Each row has a class, written as a number after it.
[ -7 -53  18 -48 -44   6 -16  -4   5  17   2  -7  12  -2  15  -8  -9 -10
 -10  33 -52  23 -39  -9 -16  -8  -7  71  29   8  16 -26  46  -3  -5  22] => 0
[ 13 -44   5 -18   5   1 -19  13  21  24   8  -8   6 -19  -3   1  20  42
  22   7 -10 -13   2 -17   3 -19 -28   2 -14  -5  14 -22  12 -12  25   3] => 1
[-12 -43  48 -34 -30  20 -14  15   2   9   3   4  26  -1  -6 -17  -3 -10
 -20  13  -3   3 -35 -14 -16   0  13  69   8   0   7  -7   6   6 -10  12] => 1
[-14  42  12  -4   6 -15  50 -24 -47 -11  -9 -10  30  15 -41  10 -16 -19
 -76  11  33  42 -18  40   7  21 -19  14  33  42 -25  15   9   9  21   2] => 5
[ 40 -24  -9   8  40 -45 -24  19  43   7  -4  -2   3   9  50  11 -10  47
  17   7 -20 -10  -2 -29   7 -21 -37 -20  -1   4 -11 -11   1 -14  50  16] => 5
[ -8 -24   8  27 -31  -9 -21 -12  -8  62   3  35  25 -18   1 -11  22 -19
  56  12   4  -1  35  13   5  29   2 -43  -2  15  43   5  41  -8   2 -49] => 3
[ -1 -14  27 -55 -16  14 -19  -2   9  23  12   3  -1  10   0  -9 -36  -9
 -25  16 -17  15 -21   0   4  26  -4  19  33   2 -19 -16   5  13  23   7] => 5
[-73  66  32 -39  16  50  38  -9 -25  23  16  -1 -12  10 -23  -6 -18 -33
 -50  57 -29  21   9   8 -13  23 -34  35  74  18 -24  -8 -41  51  52   2] => 6
[ 43 -10   2   0  31 -11 -24  13  11 -14 -21 -13  -3   2  20   0  -1  22
  12  -7  23 -40  -6 -10   4 -15 -19 -15 -16   2  18 -21  -8  -3  -2   0] => 6
[-37  57 -31 -17 -29  26  16 -50 -24   4  48  10  -2  -1  -9 -18 -23 -27
 -17  27 -24  37  -9  12 -22   1 -33  33  40  17 -22  16  -3   5  21  36] => 1
[-17 -28  27 -49 -27  28   4   5  -2  -2   2  -5   8  -9 -24  -5   5  -8
 -12  15 -28   2 -21 -17 -11  14  21  33  16  -7  -6  -1  29  -6  -2  -3] => 4
[ 42 -45 -12  20  54 -34 -48  26  15  -4  -4  -5  -3  -4  82  -5  -2  45
  18 -11  22 -32  -4 -18  14 -22 -30  -1 -30 -11  30 -27  19   6  25  11] => 6
[-17 -11  22 -35 -31   4 -16  -1  -1   8   0 -14  13  -7 -33 -19 -19 -11
  -4  15 -23   8 -36  -4   0  11  15  50  14  14   3  -8  31   5 -29  21] => 7
[-61   6  25   9  25  68  28  56  27  26  20 -15  12   4  -2 -32  69 -40
 -28  22  48  -7   2  15   0   3  39 -22 -23  -2  10   1 -70  34  48 -16] => 0
[-24 -16 -84  12 -21  39 -15  -9 -29  -4  26 -20  -1  -1  12 -54  30  16
  62  14  -9  -9  45 -35  25 -47 -39 -35  26 -39   4 -29  15  37  -1 -14] => 2
[ 26 -34  23 -42  10  -5 -71  15  23  14  13 -35   8   2  11 -29  -6  27
   4   6  32 -21  -9 -34  20   8   4  -5 -20   3  24 -39  24   5  26  19] => 5
[ 37 -23  11 -25  29 -15 -64   2  35  31  12  -6 -15   4  62 -16 -17  32
 -12  23  14  -5 -20 -20  -6  23 -29  -6  -2 -10  10 -13  17  -3  52  42] => 5
[-10   6 -44  -2 -68  37 -50   0   0  -5  43 -73 -15 -27 -25 -53  -3 -31
  56  19 -28 -48  38 -16  56  -5  29 -30  -6 -35   7 -24 -34  21 -29   7] => 2
[ 38  20  27   2  -6  -8 -20  -2   9  -2  -7 -24  20   1   7   4  -1  13
  10   6  16 -31  -9 -12  -3   3  11   7 -15   7  22   9  -2   1  16  -7] => 3
[-43 -10   4   8 -60  18 -10  33  32  -7  11 -39  47 -26 -15 -44  58 -34
  63  23   2 -47   7 -46   9  10  61  11 -23   2  31  27  25  -6 -56   3] => 3
[ 40 -23  -7   9  11  -3 -26   2  16  -3  -7 -11  36  -3  12 -13  15   8
   5   0   6 -24 -10  -5  -1  -3 -19 -23 -25  -9  17 -18  15 -13  19  13] => 0
[-21   9  28 -35 -47   5   9  16  -5   1  -4   3  27 -17 -50 -27 -18  -5
 -12  14 -10 -14 -16 -11  17  30  38  34  22   8   0  13  14   3 -27  20] => 3
[-16 -13  21 -34  20  28   3  66  66  63   4 -37  12  -7  11 -19   2 -15
 -32  30 -17  23  -9   0   8  53  14  34 -26 -43  53 -11 -15  93 -14  37] => 7
[ 10 -30   1 -18  45  23  -8  25  48  41  28  -8  21  13  32  -7  17 -10
 -12  -9   4  -3  -3  32  40  57 -20 -66 -43   4  26 -62  -1  27  63  13] => 0
[-64   0 -25  22 -29  44  -3  65  43   8  46 -21  63 -22  21 -46  24 -28
  41  37 -64 -23  31 -50  -9 -39  31  39  -7 -50   3  29 -31  41  11  -9] => 0
[ -2 -64   5 -16 -13  38 -11   7  -5  51   9  -7   3  17  -3 -26  37 -11
  30  35  17  40 -22  21  26  19 -11 -28   2 -26  -2 -37  16  37  32 -35] => 6
[ 49 -11 -20  17  34 -35 -61  30  49  35   2   2  17  -9  60   3 -32  24
  -1   8 -16 -15 -34   2  10  15 -19  -7 -18  -3  14 -20  -8   4  46  32] => 7
[ 61  -3 -13  14  50 -32 -49  19  39   6   4   7  -1  11  78   6 -20  47
  -2 -12  31 -31 -17 -24 -19 -20 -25 -27  -4   8   5  -8 -12   0  53  13] => 5
[ 27  18  16  -2  27  23  31   7  -1 -29  14 -33  48  30  43  51  28 -46
 -10   5 -19 -15 -46   8 -48 -91  29   9   7  54 -18 -20 -46 -23  40 -61] => 6
[-32 -22 -79  20 -46  18  13 -17 -83 -39  -2 -39  26 -24 -28 -82  17 -25
  15  22   6 -11  31 -26  46 -38   5  21   7  -8  29 -26  26  33 -51  35] => 6
[ 57   7 -19   5  15 -12 -19  25  34  26  -3  23  37  -2  23  -9 -25  42
  -7  -2  15  -7 -20 -21  -9   8 -24  -1  -4  -5   5  10 -20   9  45  14] => 1
[ 25 -30 -13 -16  14 -11 -65  35  30  26  14 -27  11  14  54 -23   8  24
   1   6  14 -24  -8 -28  11  -9  -3  -7 -12 -15  34 -32  18  11  39  13] => 2
[  6  67 -22  64   2 -44  20 -14 -23  17  36  56  18 -30 -37 -13 -36 -20
 -40  -2 -31  -7 -13  62 -43 -28 -68  43  38  -3 -12  62 -57   7  66  65] => 1
[-50 -20  26 -49 -36  28   1  38  15  32  27  -1  26   2 -11 -18  -4  -2
  -7  37 -53   8  -2 -24  -4   3  26  34  20  -6  -7  -3  15 -15  -6  -4] => 2
[-22 -18  17 -34 -54  13  -6   9 -22   6  11 -14  21  -7 -44 -24 -23 -25
 -22  21 -30 -10  -8  -3  14  31   9  43  17  -6  14 -11  26  18 -13  20] => 4
[ 65 -35   4  32  45 -36 -43  10  21   7  -4   3   8  -9  56   8   2  36
   1  -6  16 -32 -34   7 -20  -8 -19 -13 -34  -5  22 -12   8 -14  40  21] => 6
[ 33  54  19 -15   2   1  29  28  56  58   8  23  23   4 -68 -52 -65 -33
  -8  26 -36 -44  12 -14  57  49  21 -72   7  -6 -32  17 -66  -5  13  39] => 4
[ -35  -75   13  -47  -46   76   -6   70   12   31    2  -71   60   -3
  -22  -23   64  -21   11   65  -22  -48  -11  -49   57  -40   82  -28
    4   13   13 -103  -41   16   20  -37] => 3
[-46  -6 -17 -34   3  56  22 -30  -7  16  13   8  33   6  -5 -24  11 -21
 -47  39 -15  44 -55   2 -12  17  37 -16  37  -8 -16 -42  26  49  19  27] => 3
[ 35 -25  17 -21  14 -22 -42  27  34  40  13  -9  -5  -2  30   5  10  49
 -12  10  36  -4  -6 -28  -1  17 -21 -16 -18   0   6  -9  21 -27  33  21] => 1
[ 21   3  20 -18  11  -3  -8  27  45  18  -6 -10   4 -17 -10  15 -14  39
   0  -6 -21 -42  19 -17  19  20 -37  12  -7  -9  -5  -1 -34   5  43   4] => 1
[ 10   4  36   2  40  12 -17  45  46   9  -1  10  50  -6  14 -21 -12   6
   2  -6   5 -41  -8 -30  -4  27  21   5 -28  -6  33  11 -13  28  29  -4] => 4
[-68  16 -50 -17 -18  52  48 -11 -79 -40  68 -13  64 -41 -70 -18  33 -44
 -12  -3 -40   4   7  44  21 -57  17  14  -2  -1 -26   6  14 -23  44 -26] => 4
[-65  22 -47  11  12   5   9  16 -24  11  81  30  23 -26 -21 -45 -20 -10
   6   9 -67   1   9  23  50  16 -25 -38  22   4 -64  -9   0 -18  63  56] => 7
[-23 -33  43 -52 -36  15 -31  17  11  20  10  -2  19   1   4 -30 -31 -15
 -12  27 -31  -1 -34 -27   8  38  26  68  23   0  16  -7  36  23  11  13] => 4
[-13 -24  30 -47 -17   7 -15  15  15  30   6  -4  24   9  17  -1 -18 -12
 -32  28 -38  18 -20 -11  -8  -2  18  49  18  -2   4 -13  21  -9  -2  -3] => 2
[ -8  15 -19  -5  35  23  -9  15  55  74   7  13 -24  13  21  -7  51  21
  25  14  11  36  45  -3 -20  12 -17 -49 -22 -47  14  33 -20  16  77 -44] => 2
[-22 -36  35 -26 -33   7   4   7  -2  12  -3  14  10 -10 -13  -7  -7 -13
  -9  21 -40  -7 -19   1 -18  11  -2  71  10  -3  21  14  26  -6  -4   9] => 4
[  0 -21   0  17  29 -33 -34  29  34  17   2   1   2 -11  36  -7 -17  24
  19  12 -21 -34  -1  -6  34  13 -29   0  -7  -2   1 -17   0   5  40  17] => 6
[ -9 -31  14 -41 -53  18 -16   4 -18   8  17 -16  24 -13 -15 -23  -6  -9
 -23  27 -16  -1 -19  -4  -2   4   0  63   0 -10  11  -3  17 -15 -13  36] => 1
[-16 -30   6   6 -74  -4  28 -11 -40  42  11  -7   3 -18 -77 -63  -2 -48
  20  35 -15   8  27   1  33  22 -11  10  22  -4  34   5  39  25 -61  28] => 4
[ 43  12   1   3  29 -26 -18 -18   1  -5 -13  11   8  -5  25   5 -24  27
  -5   4  -1  -7 -20  -2  -5 -20 -31  11  11  -2  13  -8   7   9  19  21] => 3
[-14  -1  42 -57 -19  20  -4  14  17  22   0  13  18 -12 -18   0 -14   3
 -18  26 -39   4 -15 -14  -9  29   1  45  29  -9  -3  -6   5  13  16  10] => 3
[ -7 -15  42 -32 -25   2 -15 -11  -3  19   4  -1   5  -3  -3 -32 -27  -4
 -23  21  -3  14 -31 -21  -3   9  21  47  34  10  -7   3  36   4   1  18] => 0
[-29 -21 -17 -26  34   8   0  34  63  64  21 -51 -17   3  46  -1   3  -9
 -14  18 -73 -21 -11 -14  71  31  27 -44  33  29 -19 -72 -28  56 112  23] => 7
[ -60  -21  -86   32  -38   28   51   20  -14  -40   15   -3   29  -35
   -6  -29   17  -18   57   15 -114  -43   54  -10   49  -70   11   16
  -10  -34   -2  -12  -50   12  -10   13] => 3
[  9 -23  10 -28 -10  12  -2   0   5  10  10  15  14   3  -3  -7 -19  -9
 -25  -4  -3  18 -37   6 -13  -5   0  27  13   1   1 -19   0  19 -10  18] => 1
[ 52  -3 -28  17  11 -40 -20   4  -3 -16  -5  -2  14   6  22 -14 -26   9
 -12   0 -21  -6  -2  -1  18 -20 -29   2 -15  -3   7 -13 -14 -26   7  46] => 2
[  2   7  20  -2 -35  26  26 -14 -18  -9  15 -20   2   3 -35   6  -4 -15
   6  27   7 -35  15  -4  23  -2   8 -64   9  44 -55 -19 -32 -66 -30 -21] => 5
[ 44  29   0  -2  25 -18 -25  -5  29   6   2 -16  26 -18  13  24 -26  26
 -22  -9 -19 -34 -14   1  -6  25 -26  -9   9   4  -4   4 -12   7  70  16] => 1
[-27 -34  26 -41  -6  19 -19   6  -9   4   0   2  13  -5   7   0  -1  -2
 -13  18 -13   7 -17   0 -18   3  -3  53   2  -9  12 -17  34   2  -8 -10] => 6
[-39 -49 -53  49 -66 -10 -33 -33 -44  -4  42 -28   9 -34 -42 -68  -8 -29
  81   3 -42 -49  25  15  81 -48  27 -38  15 -22 -23 -10  18  10  -1  -9] => 5
[-35 -21  12 -42 -34   8 -12  15  -6   7   0  -5   7  -3  -4 -16  -2 -12
  -9  20 -28  11   0  -8  12   6  28  48   4 -12  26 -13  17  20  -8  13] => 3
[ 48 -33  45 -16  45 -15 -36  52  58  59   7   2  19   8  25  -6 -13  30
 -11  21 -13 -31 -14  -5  18   1 -14 -29 -18 -23  11 -28 -18 -14  42  13] => 2
[-38 -17 -86  53 -30   3  70   6 -50 -12  41  47  25 -24  -2 -22  19 -19
  -8  17 -73  22   7  59 -10 -48 -48  29  -5   1   3  11 -25 -43  -1  55] => 2
[-16  21 -69  20 -28  41  -1  -9 -32   4  26 -24  18  12 -35 -70 -27 -38
  -2   2  14  13  29  15  70 -12  23 -32  -9 -52  -2 -26 -48  80 -14  -6] => 2
[ -1  -5   7  -1   9 -13 -27   5  25  15  10   4  28 -24  28   1  -3  13
  -6  -5  -5 -26 -15  -3 -17   0 -13  46 -10  15  30  11  12  -6  35  15] => 1
[ 59  -6  16 -19  22 -23 -44  25  24  36  -5   8   7   0  22   7 -19  47
 -13   2  13 -14 -33  -4 -13  22 -28   1  -7  13  11  -8  12 -21  44  20] => 7
[ 56  -9 -14  -7 -12 -27 -27  -5 -12  -8  -1 -17  -7   9  14  -4 -13  31
  -3   1  -1 -20 -15  -9  -7 -29 -30   6  10   9  14 -18  13 -27   1  27] => 2
